Below is a small trained network, with its code and all its weights. Each question gives an input and a class and asks what happens when units are switched off, that is, made to give their printed mean instead of their output.

import numpy as np


def w(rows, s, z=0):
    codes = np.array(rows[::2]) - 128.0
    scale = np.full(codes.shape[1], s)
    scale[-1] = z or s
    return codes * scale


def norm(h):
    return h / np.sqrt((h * h).mean(-1, keepdims=True) + 1e-5)


def f(y):
    return np.maximum(y, 0)


def log_softmax(a):
    a = a - a.max(-1, keepdims=True)
    return a - np.log(np.exp(a).sum(-1, keepdims=True))


def net(x, mask):
    res = np.array(x, float).reshape(1, 3) / 4 @ E
    u = 0
    for l in range(2):
        y = f(norm(res) @ A[l][:, :-1].T + A[l][:, -1])
        res = res + np.where(mask[u : u + 14], y, B[l][:, -1]) @ B[l][:, :-1]
        u += 14
    return log_softmax(norm(res)[-1] @ U[:, :-1].T + U[:, -1])


A, B = {}, {}
E = w([
[101,253,147],'x0',
[45,105,243],'x1',
[24,112,46],'x2',
],0.0055)
A[0] = w([
[152,44,111,47],'L0N0',
[65,156,90,15],'L0N1',
[174,102,67,50],'L0N2',
[155,152,87,46],'L0N3',
[139,85,106,32],'L0N4',
[125,90,130,44],'L0N5',
[85,138,179,106],'L0N6',
[103,82,159,97],'L0N7',
[106,253,133,1],'L0N8',
[87,112,84,78],'L0N9',
[142,132,114,43],'L0N10',
[141,161,103,41],'L0N11',
[181,172,172,55],'L0N12',
[158,109,142,77],'L0N13',
],0.029,0.0032)
B[0] = w([
[44,70,179,204],'L0N0',
[202,87,135,191],'L0N1',
[137,200,102,208],'L0N2',
[150,179,103,178],'L0N3',
[85,108,150,165],'L0N4',
[84,113,146,153],'L0N5',
[154,200,95,203],'L0N6',
[126,186,109,181],'L0N7',
[3,95,172,248],'L0N8',
[195,104,138,183],'L0N9',
[131,142,114,141],'L0N10',
[129,169,117,161],'L0N11',
[213,84,114,213],'L0N12',
[159,101,133,160],'L0N13',
],0.044,0.012)
A[1] = w([
[205,63,144,14],'L1N0',
[165,90,129,62],'L1N1',
[152,242,118,50],'L1N2',
[245,119,116,152],'L1N3',
[74,117,92,116],'L1N4',
[135,106,126,105],'L1N5',
[200,77,147,65],'L1N6',
[124,186,184,123],'L1N7',
[203,71,159,78],'L1N8',
[115,197,71,5],'L1N9',
[130,194,101,64],'L1N10',
[164,107,118,92],'L1N11',
[219,58,143,83],'L1N12',
[155,249,104,137],'L1N13',
],0.018,0.0025)
B[1] = w([
[211,73,117,200],'L1N0',
[168,101,116,163],'L1N1',
[123,230,67,233],'L1N2',
[42,27,253,252],'L1N3',
[132,113,213,184],'L1N4',
[141,139,129,141],'L1N5',
[189,52,119,198],'L1N6',
[194,141,92,190],'L1N7',
[214,78,99,205],'L1N8',
[148,233,119,188],'L1N9',
[158,193,118,188],'L1N10',
[124,96,160,161],'L1N11',
[203,65,55,220],'L1N12',
[132,255,78,254],'L1N13',
],0.034,0.0085)
U = w([
[8,100,187,139],'0',
[155,249,67,148],'1',
[234,34,94,131],'2',
[126,133,111,187],'3',
[90,103,27,2],'4',
],0.015,0.013)

Each question gives the input, the list of numbers given to net, and the class t.
The units are the neurons (one row each of A and B). Each row of codes is followed by its name. A weight is (code - 128) times the scale printed after its matrix; where a second scale follows, it is the last column's (A, B and U).
mask holds one flag per neuron, layer by layer. A switched-off neuron (its flag False) gives its mean, the last column of its row in B, instead of its output. The means were averaged over made-up inputs and are rounded, as every weight is.
A unit's drop is (log p(t) with every unit on - log p(t) with that unit switched off) / (log p(t) with every unit on - log p(t) with every unit switched off).
unit that matters most: the unit with the biggest drop
k most important neurons: the k neurons with the biggest drops, biggest first
top k neurons in layer l: the k neurons of layer l with the biggest drops, biggest first
drop of u: that unit's drop, to one decimal
input [-6,-8,6], class 1: unit that matters most -> L0N2
input [-6,-7,-3], class 1: top 2 neurons in layer 0 -> L0N2; L0N8
input [8,-8,0], class 0: top 2 neurons in layer 0 -> L0N8; L0N6
input [-6,-7,4], class 1: 3 most important neurons -> L0N2; L0N8; L0N3
input [-1,8,6], class 1: 2 most important neurons -> L0N6; L0N7
input [-7,7,1], class 0: top 4 neurons in layer 0 -> L0N0; L0N2; L0N5; L0N3
input [2,-3,4], class 2: top 3 neurons in layer 0 -> L0N1; L0N9; L0N6
input [-3,-4,-1], class 1: top 3 neurons in layer 0 -> L0N2; L0N8; L0N3
input [6,-6,4], class 0: 2 most important neurons -> L0N8; L0N6
input [8,-8,6], class 0: 2 most important neurons -> L0N8; L0N6
input [4,-2,-4], class 0: 2 most important neurons -> L0N8; L0N1
input [6,-6,-8], class 2: 2 most important neurons -> L0N12; L0N0
input [-2,5,4], class 1: 2 most important neurons -> L0N7; L0N12
input [5,-3,8], class 2: unit that matters most -> L0N1
input [-7,-1,6], class 0: top 2 neurons in layer 0 -> L0N0; L0N12
input [-3,6,5], class 1: 3 most important neurons -> L0N7; L0N12; L0N6
input [3,4,5], class 2: 2 most important neurons -> L0N1; L0N2
input [7,2,-2], class 0: drop of L1N4 -> 0.0
input [-8,-4,-3], class 0: drop of L0N0 -> 0.8
input [-5,0,-1], class 0: unit that matters most -> L0N0
